Here is a tiny trained network, its code and every weight. The questions are about switching its units off for an input and a class, where a switched-off unit gives its printed mean instead of its output.

import numpy as np


def w(rows, s, z=0):
    codes = np.array(rows[::2]) - 128.0
    scale = np.full(codes.shape[1], s)
    scale[-1] = z or s
    return codes * scale


def f(y):
    return np.maximum(y, 0)


def log_softmax(a):
    a = a - a.max(-1, keepdims=True)
    return a - np.log(np.exp(a).sum(-1, keepdims=True))


def net(x, mask):
    res = np.array(x, float).reshape(1, 7) / 4 @ E
    y = f(res @ A[0][:, :-1].T + A[0][:, -1])
    res = res + np.where(mask, y, B[0][:, -1]) @ B[0][:, :-1]
    return log_softmax(res[-1] @ U[:, :-1].T + U[:, -1])


A, B = {}, {}
E = w([
[57,119,61,169],'x0',
[127,129,129,127],'x1',
[97,93,94,1],'x2',
[129,136,131,128],'x3',
[184,174,64,124],'x4',
[127,122,127,128],'x5',
[129,135,130,130],'x6',
],0.0079)
A[0] = w([
[190,123,66,122,57],'n1',
[99,109,79,162,15],'n2',
[149,120,117,160,254],'n3',
[168,139,170,250,62],'n4',
[65,133,224,159,93],'n5',
[74,126,78,194,84],'n6',
[201,143,197,100,26],'n7',
[184,170,83,150,87],'n8',
[186,163,76,147,75],'n9',
[207,117,179,141,129],'n10',
],0.015,0.007)
B[0] = w([
[76,53,170,117,164],'n1',
[141,75,28,184,145],'n2',
[181,239,179,134,253],'n3',
[104,128,88,2,253],'n4',
[137,39,234,167,204],'n5',
[86,135,37,209,193],'n6',
[57,90,9,205,189],'n7',
[124,66,216,146,187],'n8',
[118,47,207,150,182],'n9',
[128,169,56,185,222],'n10',
],0.022,0.0075)
U = w([
[122,137,63,185,44],'0',
[146,156,133,135,246],'1',
[105,104,87,1,91],'2',
[158,159,137,147,213],'3',
[127,87,175,151,2],'4',
],0.0098,0.0089)

Each question gives the input, the list of numbers given to net, and the class t.
The units are the neurons (one row each of A and B). Each row of codes is followed by its name. A weight is (code - 128) times the scale printed after its matrix; where a second scale follows, it is the last column's (A, B and U).
mask holds one flag per neuron, in row order. A switched-off neuron (its flag False) gives its mean, the last column of its row in B, instead of its output. The means were averaged over made-up inputs and are rounded, as every weight is.
A unit's drop is (log p(t) with every unit on - log p(t) with that unit switched off) / (log p(t) with every unit on - log p(t) with every unit switched off).
The circuit of an input: a set's keep is (log p(t) with only the set's units on - log p(t) with every unit switched off) / (log p(t) with every unit on - log p(t) with every unit switched off). Starting from all 10 units, units are removed one at a time, each time the one whose removal leaves the highest keep (on an exact tie, the one counted first), for as long as the keep stays at least 0.8.
circuit, biggest first: the units of the circuit, biggest drop first
unit that matters most: the unit with the biggest drop
k most important neurons: the k neurons with the biggest drops, biggest first
drop of u: that unit's drop, to one decimal
input [-6,-5,-4,-3,4,-4,-3], class 0: circuit, biggest first => [n7]
input [8,-3,7,8,-4,-7,1], class 0: circuit, biggest first => [n4; n6]
input [-4,-4,3,3,-8,2,-5], class 4: 3 most important neurons => [n5; n4; n3]
input [1,8,0,1,6,0,1], class 4: circuit, biggest first => [n9; n8]
input [4,0,5,2,-7,-4,2], class 4: circuit, biggest first => [n4; n10]
input [7,-1,5,-3,-5,3,-5], class 0: 2 most important neurons => [n4; n6]
input [-4,4,-6,6,8,5,-5], class 4: 2 most important neurons => [n8; n9]
input [-7,0,-1,-7,0,-1,-6], class 0: 2 most important neurons => [n7; n10]
input [-7,-1,1,6,7,-2,0], class 0: 2 most important neurons => [n7; n10]
input [-8,-5,8,5,-6,-7,-2], class 0: 2 most important neurons => [n4; n7]
input [1,-8,-7,-8,6,-6,6], class 2: 2 most important neurons => [n4; n5]
input [6,-3,5,-4,-2,4,-3], class 0: 3 most important neurons => [n4; n6; n3]
input [-1,-4,-6,5,7,-6,5], class 4: 3 most important neurons => [n8; n9; n1]
input [0,6,4,4,8,3,4], class 4: unit that matters most => n4
input [-2,6,7,1,-8,3,2], class 4: 3 most important neurons => [n4; n5; n3]
input [1,7,1,-7,7,6,-6], class 4: drop of n9 => 0.2
input [2,-7,2,-7,8,0,2], class 4: drop of n8 => 0.1
input [7,-7,-3,3,8,-1,4], class 4: drop of n6 => -0.1
